Below is a small trained network, with its code and all its weights. Each question gives an input and a class and asks what happens when units are switched off, that is, made to give their printed mean instead of their output.

import numpy as np


def w(rows, s, z=0):
    codes = np.array(rows[::2]) - 128.0
    scale = np.full(codes.shape[1], s)
    scale[-1] = z or s
    return codes * scale


def norm(h):
    return h / np.sqrt((h * h).mean(-1, keepdims=True) + 1e-5)


def f(y):
    return y / 2 * (1 + np.tanh(0.7978845608 * (y + 0.044715 * y**3)))


def log_softmax(a):
    a = a - a.max(-1, keepdims=True)
    return a - np.log(np.exp(a).sum(-1, keepdims=True))


def net(x, mask):
    res = np.array(x, float).reshape(1, 4) / 4 @ E
    u = 0
    for l in range(3):
        y = f(norm(res) @ A[l][:, :-1].T + A[l][:, -1])
        res = res + np.where(mask[u : u + 3], y, B[l][:, -1]) @ B[l][:, :-1]
        u += 3
    return log_softmax(norm(res)[-1] @ U[:, :-1].T + U[:, -1])


A, B = {}, {}
E = w([
[109,187,69,225,52,96,115,177,144],'x0',
[52,106,244,91,129,242,199,131,53],'x1',
[189,96,93,176,162,138,124,108,139],'x2',
[38,144,117,2,154,6,66,46,96],'x3',
],0.0056)
A[0] = w([
[214,164,86,194,85,119,92,138,184,85],'L0N0',
[94,196,88,90,95,2,102,110,105,37],'L0N1',
[91,137,143,146,102,177,171,166,102,1],'L0N2',
],0.0067,0.0027)
B[0] = w([
[173,116,98,225,123,100,200,105,162,232],'L0N0',
[1,113,130,49,63,41,22,157,181,254],'L0N1',
[108,175,203,114,53,166,91,103,201,165],'L0N2',
],0.0064,0.0053)
A[1] = w([
[156,139,122,111,82,128,87,99,143,106],'L1N0',
[159,112,145,38,255,124,182,92,94,2],'L1N1',
[122,105,160,34,216,141,108,88,69,6],'L1N2',
],0.0062,0.0034)
B[1] = w([
[121,133,109,45,129,156,164,165,62,140],'L1N0',
[117,90,82,121,211,213,128,116,2,214],'L1N1',
[197,48,75,194,202,155,92,55,114,252],'L1N2',
],0.0072,0.0026)
A[2] = w([
[105,92,206,134,114,219,157,95,86,145],'L2N0',
[245,136,38,236,137,72,188,175,183,37],'L2N1',
[133,167,254,117,128,162,220,146,145,2],'L2N2',
],0.0061,0.0018)
B[2] = w([
[167,181,154,157,133,96,118,145,130,217],'L2N0',
[177,48,9,127,76,158,238,119,133,254],'L2N1',
[127,198,174,170,80,162,87,184,117,179],'L2N2',
],0.011,0.0057)
U = w([
[159,223,212,184,91,179,129,181,113,114],'0',
[171,91,151,132,247,152,116,80,63,3],'1',
[206,92,42,172,81,131,214,144,161,149],'2',
[46,136,111,86,111,47,60,123,169,241],'3',
],0.013,0.0024)

Each question gives the input, the list of numbers given to net, and the class t.
The units are the neurons (one row each of A and B). Each row of codes is followed by its name. A weight is (code - 128) times the scale printed after its matrix; where a second scale follows, it is the last column's (A, B and U).
mask holds one flag per neuron, layer by layer. A switched-off neuron (its flag False) gives its mean, the last column of its row in B, instead of its output. The means were averaged over made-up inputs and are rounded, as every weight is.
A unit's drop is (log p(t) with every unit on - log p(t) with that unit switched off) / (log p(t) with every unit on - log p(t) with every unit switched off).
unit that matters most: the unit with the biggest drop
k most important neurons: the k neurons with the biggest drops, biggest first
k most important neurons of layer l: the k neurons of layer l with the biggest drops, biggest first
drop when u is switched off: that unit's drop, to one decimal
input [3,4,7,4], class 1: unit that matters most : L0N0
input [-1,1,-4,-8], class 0: 3 most important neurons : (L0N2 L2N2 L1N2)
input [1,7,7,2], class 0: 2 most important neurons : (L0N2 L2N0)
input [-4,-7,-5,-1], class 3: 2 most important neurons : (L0N1 L1N2)
input [-3,4,8,-8], class 0: 3 most important neurons : (L1N2 L2N2 L0N0)
input [-1,7,-3,5], class 1: 2 most important neurons : (L1N2 L0N1)
input [-6,1,-6,-2], class 1: 2 most important neurons of layer 1 : (L1N2 L1N1)
input [-4,1,3,-5], class 0: drop when L0N0 is switched off : 0.5
input [-2,1,1,3], class 1: drop when L0N2 is switched off : 0.1
input [-2,2,0,-8], class 0: drop when L2N2 is switched off : 0.2
